Below are the code and all the weights of a small trained network. Each question names an input and a class and asks about switching units off, where a switched-off unit gives its printed mean instead of its output.

import numpy as np


def w(rows, s, z=0):
    codes = np.array(rows[::2]) - 128.0
    scale = np.full(codes.shape[1], s)
    scale[-1] = z or s
    return codes * scale


def norm(h):
    return h / np.sqrt((h * h).mean(-1, keepdims=True) + 1e-5)


def f(y):
    return y / 2 * (1 + np.tanh(0.7978845608 * (y + 0.044715 * y**3)))


def log_softmax(a):
    a = a - a.max(-1, keepdims=True)
    return a - np.log(np.exp(a).sum(-1, keepdims=True))


def net(x, mask):
    res = np.array(x, float).reshape(1, 8) / 4 @ E
    u = 0
    for l in range(3):
        y = f(norm(res) @ A[l][:, :-1].T + A[l][:, -1])
        res = res + np.where(mask[u : u + 3], y, B[l][:, -1]) @ B[l][:, :-1]
        u += 3
    return log_softmax(norm(res)[-1] @ U[:, :-1].T + U[:, -1])


A, B = {}, {}
E = w([
[69,115,144,229],'x0',
[213,12,83,104],'x1',
[122,190,178,101],'x2',
[163,150,130,129],'x3',
[192,168,85,133],'x4',
[254,104,139,103],'x5',
[136,175,33,37],'x6',
[163,77,103,69],'x7',
],0.0081)
A[0] = w([
[104,125,80,65,2],'L0N1',
[107,219,184,113,46],'L0N2',
[180,121,10,123,64],'L0N3',
],0.012,0.0029)
B[0] = w([
[51,62,64,106,158],'L0N1',
[182,213,206,120,237],'L0N2',
[119,62,168,2,253],'L0N3',
],0.0097,0.0041)
A[1] = w([
[234,122,196,205,212],'L1N1',
[43,72,185,41,124],'L1N2',
[136,105,155,252,5],'L1N3',
],0.013,0.0028)
B[1] = w([
[2,65,129,103,254],'L1N1',
[107,94,226,115,236],'L1N2',
[190,155,89,204,191],'L1N3',
],0.013,0.0061)
A[2] = w([
[249,94,86,101,3],'L2N1',
[172,73,176,159,162],'L2N2',
[172,81,36,50,77],'L2N3',
],0.018,0.0026)
B[2] = w([
[169,179,7,97,199],'L2N1',
[36,124,98,111,202],'L2N2',
[197,78,198,63,255],'L2N3',
],0.02,0.0066)
U = w([
[155,58,149,8,224],'0',
[77,37,115,189,193],'1',
[135,145,131,175,47],'2',
[146,164,81,168,1],'3',
[219,113,59,67,44],'4',
[114,236,204,153,204],'5',
],0.013,0.0063)

Each question gives the input, the list of numbers given to net, and the class t.
The units are the neurons (one row each of A and B). Each row of codes is followed by its name. A weight is (code - 128) times the scale printed after its matrix; where a second scale follows, it is the last column's (A, B and U).
mask holds one flag per neuron, layer by layer. A switched-off neuron (its flag False) gives its mean, the last column of its row in B, instead of its output. The means were averaged over made-up inputs and are rounded, as every weight is.
A unit's drop is (log p(t) with every unit on - log p(t) with that unit switched off) / (log p(t) with every unit on - log p(t) with every unit switched off).
The circuit of an input: a set's keep is (log p(t) with only the set's units on - log p(t) with every unit switched off) / (log p(t) with every unit on - log p(t) with every unit switched off). Starting from all 9 units, units are removed one at a time, each time the one whose removal leaves the highest keep (on an exact tie, the one counted first), for as long as the keep stays at least 0.8.
units of the circuit, in order: the units of the circuit, biggest drop first
unit that matters most: the unit with the biggest drop
k most important neurons: the k neurons with the biggest drops, biggest first
k most important neurons of layer l: the k neurons of layer l with the biggest drops, biggest first
drop when u is switched off: that unit's drop, to one decimal
input [5,-5,-1,5,-6,-8,1,6], class 5: units of the circuit, in order -> L1N1, L0N3
input [6,-4,4,6,-7,6,8,3], class 5: unit that matters most -> L2N3
input [-6,4,-1,-3,-8,7,-5,-1], class 1: units of the circuit, in order -> L2N3, L0N3, L2N2
input [3,6,8,1,-2,7,7,-7], class 4: 2 most important neurons -> L1N1, L2N1
input [-1,-1,-7,8,4,4,-1,-6], class 1: 3 most important neurons -> L1N1, L0N1, L2N1
input [-2,0,-8,-7,-8,6,3,-8], class 1: 2 most important neurons of layer 2 -> L2N3, L2N2
input [-1,-6,-4,-1,6,-4,-7,7], class 5: 2 most important neurons -> L2N3, L2N2
input [-8,-6,4,-2,5,2,-5,5], class 5: units of the circuit, in order -> L2N3, L0N3
input [4,-5,3,0,4,1,0,7], class 5: 2 most important neurons -> L2N3, L0N2
input [-1,0,-7,0,2,-5,4,-8], class 1: 3 most important neurons -> L2N3, L2N1, L0N2
input [-5,1,5,4,5,-3,-6,-3], class 1: 3 most important neurons -> L1N1, L2N1, L2N3
input [6,2,8,-7,-1,4,5,2], class 1: 2 most important neurons -> L1N2, L2N3
input [-4,3,-3,-3,-8,4,-1,-3], class 1: 2 most important neurons -> L2N3, L0N3
input [3,-7,-5,4,7,8,-8,7], class 1: unit that matters most -> L1N1
input [-7,-5,-5,1,-2,5,0,-8], class 5: 2 most important neurons of layer 0 -> L0N2, L0N3
input [4,1,2,3,-5,-5,1,-4], class 5: drop when L0N3 is switched off -> 0.2
input [3,-8,2,-5,4,6,2,2], class 5: drop when L2N3 is switched off -> 0.1
input [-7,-1,7,1,-1,-1,-2,-8], class 5: drop when L2N3 is switched off -> 0.2
